Below is a small trained network, with its code and all its weights. Each question gives an input and a class and asks what happens when units are switched off, that is, made to give their printed mean instead of their output.

import numpy as np


def w(rows, s, z=0):
    codes = np.array(rows[::2]) - 128.0
    scale = np.full(codes.shape[1], s)
    scale[-1] = z or s
    return codes * scale


def f(y):
    return np.maximum(y, 0)


def log_softmax(a):
    a = a - a.max(-1, keepdims=True)
    return a - np.log(np.exp(a).sum(-1, keepdims=True))


def net(x, mask):
    res = np.array(x, float).reshape(1, 5) / 4 @ E
    y = f(res @ A[0][:, :-1].T + A[0][:, -1])
    res = res + np.where(mask, y, B[0][:, -1]) @ B[0][:, :-1]
    return log_softmax(res[-1] @ U[:, :-1].T + U[:, -1])


A, B = {}, {}
E = w([
[254,102,66,153,184,90,56,97,167,196,118],'x0',
[177,76,100,75,92,99,210,88,125,206,122],'x1',
[70,92,132,81,130,103,136,14,165,210,105],'x2',
[196,174,149,174,22,153,51,140,103,84,16],'x3',
[163,131,27,64,168,170,91,35,33,158,109],'x4',
],0.0073)
A[0] = w([
[131,175,112,132,75,125,85,141,104,95,96,149],'N1',
[125,19,164,132,74,2,177,104,183,196,152,181],'N2',
[144,124,192,171,54,119,123,135,129,84,111,86],'N3',
[134,179,183,194,99,66,126,159,165,110,111,38],'N4',
[204,129,100,146,143,133,63,84,148,179,101,164],'N5',
[128,214,109,73,93,150,139,98,17,116,113,98],'N6',
[152,43,69,43,136,116,178,50,123,218,136,205],'N7',
[56,122,181,156,93,160,76,95,99,116,119,252],'N8',
[125,87,175,151,125,105,195,171,222,139,190,189],'N9',
],0.0076,0.0031)
B[0] = w([
[185,110,153,177,134,180,88,124,136,114,121,183],'N1',
[60,218,134,141,83,64,136,102,162,160,85,221],'N2',
[168,104,159,158,94,143,150,147,119,130,93,180],'N3',
[145,92,148,195,154,109,166,102,178,177,87,177],'N4',
[125,125,103,102,136,101,108,176,134,75,192,199],'N5',
[141,189,181,135,112,144,117,92,141,124,93,184],'N6',
[88,107,110,103,111,18,254,83,96,204,61,249],'N7',
[126,166,129,141,162,162,84,171,143,114,182,189],'N8',
[107,163,139,84,124,59,155,108,90,96,136,208],'N9',
],0.011)
U = w([
[178,1,87,152,151,146,158,177,93,142,132,54],'0',
[54,145,127,29,88,67,161,61,92,173,78,98],'1',
[175,124,139,169,93,235,73,131,125,133,70,84],'2',
[137,147,106,167,123,94,85,117,173,147,51,107],'3',
[123,143,111,97,156,158,65,193,126,46,232,255],'4',
],0.0086,0.0043)

Each question gives the input, the list of numbers given to net, and the class t.
The units are the neurons (one row each of A and B). Each row of codes is followed by its name. A weight is (code - 128) times the scale printed after its matrix; where a second scale follows, it is the last column's (A, B and U).
mask holds one flag per neuron, in row order. A switched-off neuron (its flag False) gives its mean, the last column of its row in B, instead of its output. The means were averaged over made-up inputs and are rounded, as every weight is.
A unit's drop is (log p(t) with every unit on - log p(t) with that unit switched off) / (log p(t) with every unit on - log p(t) with every unit switched off).
The circuit of an input: a set's keep is (log p(t) with only the set's units on - log p(t) with every unit switched off) / (log p(t) with every unit on - log p(t) with every unit switched off). Starting from all 9 units, units are removed one at a time, each time the one whose removal leaves the highest keep (on an exact tie, the one counted first), for as long as the keep stays at least 0.8.
circuit, biggest first: the units of the circuit, biggest drop first
unit that matters most: the unit with the biggest drop
top k neurons: the k neurons with the biggest drops, biggest first
drop when u is switched off: that unit's drop, to one decimal
input [-7,-3,4,0,3], class 4: circuit, biggest first => N7, N8
input [5,-5,4,6,2], class 4: unit that matters most => N5
input [2,-4,-6,6,-8], class 2: circuit, biggest first => N7, N3
input [7,-4,-1,5,-4], class 2: circuit, biggest first => N7, N2
input [-1,-5,0,-3,-5], class 4: top 2 neurons => N7, N2
input [-5,-8,0,1,-8], class 2: circuit, biggest first => N3, N7
input [6,-7,2,4,-3], class 2: circuit, biggest first => N7, N2
input [5,-5,-7,3,6], class 4: top 2 neurons => N5, N7
input [-8,-8,1,1,-6], class 4: top 2 neurons => N8, N7
input [2,5,-8,2,2], class 4: top 2 neurons => N7, N4
input [8,-6,5,7,6], class 4: drop when N5 is switched off => 0.6
input [-8,4,2,6,-8], class 3: drop when N7 is switched off => 0.3
input [-8,-1,2,2,7], class 2: drop when N4 is switched off => 0.0
input [8,0,-3,2,5], class 0: unit that matters most => N2
